[35  9  1  4 -5 -7] Out: 4

[-27 -15 -20 -28 -12 -34 -18] Out: -18

[[-11  -9 -25  39 -43  14 -31]
 [-16 -36  11 -13  41 -20  21]
 [-36 -43  44 -26  20  -4  43]] Out: 41

[-14  36 -40  14   6 -37] Out: 6

[ -4  21  36 -11] Out: -4

[-11   2  23   1  34  -2] Out: 2

[  9   8  13 -39  12  -5] Out: 9

[[  6  29 -14   9]
 [-13   7  35  25]
 [  8  20  -6  18]] Out: 25

[ 19  10 -20  -1  36] Out: 10

[-46 -32  -7  13  35] Out: -7
---
[[-13  18 -24 -46  16]
 [  2 -39 -11  11 -27]] Out: -39

[[-19  18 -38 -18  45]
 [ 39  10  23 -21  36]
 [-39  37  20  24 -43]] Out: 10

[[-21  26 -23  35 -11  27]
 [ 16   5  19  -2  16  -4]
 [  5 -32  17 -19  -8 -14]] Out: 5

[[-21   8  -2  12 -35]
 [ 13 -10  -1  -6  31]
 [ -4  -2  -6   8  -6]] Out: -10

[[ 14  19  10 -11]
 [ 15  43  25  -3]] Out: 43

[[33 -5 -3 11 -6  2]
 [-3  4  7 -6  5  3]] Out: 4

[[ 18 -41 -23 -33]
 [ 10 -31  -9  23]] Out: -31
---
[[-45 -24  43   2  11]
 [ 10   1  25  -6  15]
 [-24   7 -37  45  -2]]	2

[[ 36 -37 -10  -9  16  22]
 [  1  19 -21   2  24  -8]
 [ 43  23  12 -26  11 -18]]	16

[[  6  13 -24  -2   2  15  12]
 [-17  16  25  -6 -36  -9   6]
 [ -2  12  17   2 -19 -23   2]]	15

[[ 30   0  -7  -7  -1]
 [-30 -11  -3 -34  11]
 [-12 -16   8  27   5]]	-7

[[  8 -13  18   1  -5]
 [ -7  -5  -4  13  -9]
 [ 12  39  -3   4  -4]]	1

[[-26   4  -1  22  13  -4 -40]
 [ 23 -10  -3 -22  -1  -3  37]
 [-14  -9 -10  24  17  30  10]]	-4

[[ -3   1   4  21  11  -2]
 [  1  -5  -4  24 -18   2]
 [  0 -40 -21  -7   9  -2]]	11

[[ -3 -25  -9 -36]
 [  0  17  24  21]
 [  3  20   9  29]]	-9

[[  1  20   8   1  -1  -9]
 [  0 -34  -4   2  -3   6]
 [  0 -23  20  -1   6  -7]]	-1

[[  4  11 -43   9 -25  -3 -24]
 [-15 -13  12  20   8  43  28]
 [ 11   2  -4  38  -8 -16 -29]]	-3
---
[[ 0.219 -0.063  0.219  0.004 -0.108  0.122  0.083]
 [-0.176  0.155 -0.175  0.061  0.206 -0.108 -0.005]] 0.219

[[ 0.20  0.11  0.10 -0.01]
 [-0.21 -0.03 -0.03  0.19]
 [ 0.04 -0.05  0.17  0.03]] -0.21

[[ -4.9  16.8   4.0  -3.0  -0.6  -5.0]
 [  9.1 -19.6  -4.9  10.7   3.3  10.7]
 [-11.6  10.4  -1.7  19.3 -15.9  -1.4]] 9.1

[[ 10.899 -11.745 -10.242   6.407]
 [  5.655   1.158   4.720  -8.236]] 10.899

[[-1.6 -1.2  1.3  0.1 -2.3 -1.0  0.6]
 [-1.1  1.3 -1.9  1.1 -1.2 -1.8 -0.2]] -1.6

[[ 0.048  0.042 -0.074  0.032  0.075  0.009  0.146]
 [ 0.073 -0.041  0.008  0.049 -0.015 -0.141 -0.099]] 0.048

[[ 0.87 -0.37 -1.06  0.49  0.95 -1.43 -1.47]
 [ 0.70  1.38  0.36 -1.31 -0.47 -1.74 -2.16]
 [ 0.92 -0.30 -1.54  0.86  0.88 -1.10 -1.29]] 0.70

[[ -14.950   55.188   13.607  -20.305 -133.332   66.344]
 [ -63.576  160.957   30.173   13.455  -40.356  -40.967]
 [ 102.603  190.648  -53.697    0.002   28.318  119.177]] -63.576

[[ -5.5  13.7   3.6  23.2  -7.0  -8.8  12.5]
 [  7.5 -10.4  19.8   6.2  18.0   8.1 -16.4]] -5.5
---
[[45 63 89 45]
 [ 9 36 91 71]]
91

[[2 8 8 7 6 3 8]
 [2 8 8 7 6 3 7]]
3

[[-27  -9   6 -21   5]
 [ -8 -28  34  -9  -5]]
-9

[[7529 3242 7790 4494]
 [7879 3566 7342 4747]]
7342

[[ 452 -612  634 -595  283]
 [-127 -566 -828  635  384]]
635

[[556 843 117 674 159 154]
 [504 373 419 989 881 801]]
881
---
[ -3 -44 -35 -30   2  19] => -30

[[ -3   1 -37  29]
 [ -3   1 -38  30]
 [ 16 -13 -25  -3]] => -13

[[ -2  -4  -8  -4  -3]
 [-17  -5  38  14  -3]
 [ -1  -4  23   4  -2]] => 23

[ 35 -26  34 -35  11] => 34

[-13  20  -3 -20  35   8  39] => 35

[ 12   0 -41  37] => 0

[[  2 -35  43  39]
 [ -9 -25  35  25]
 [ 42  38 -12   7]] => 38
---
[[ 19  33 -14  -1   0]
 [  8 -27   2   3 -11]] >> -14

[[ -4  28 -15   0  15  39]
 [-15  11   1   2 -20 -28]] >> 0

[[ 14 -35   6  33   3  -5]
 [ 22 -30  11  42 -16   2]] >> 33

[[ -5 -12   4 -39 -11]
 [ -5 -34  28  45 -38]] >> 4

[[-14  -6  -8 -41]
 [ 10   4   1  28]] >> -6

[[-33  -7 -29  34]
 [-26 -15   7   4]] >> -7

[[ -3  -9  25  26 -25]
 [ 43 -23 -13   5  15]] >> 25
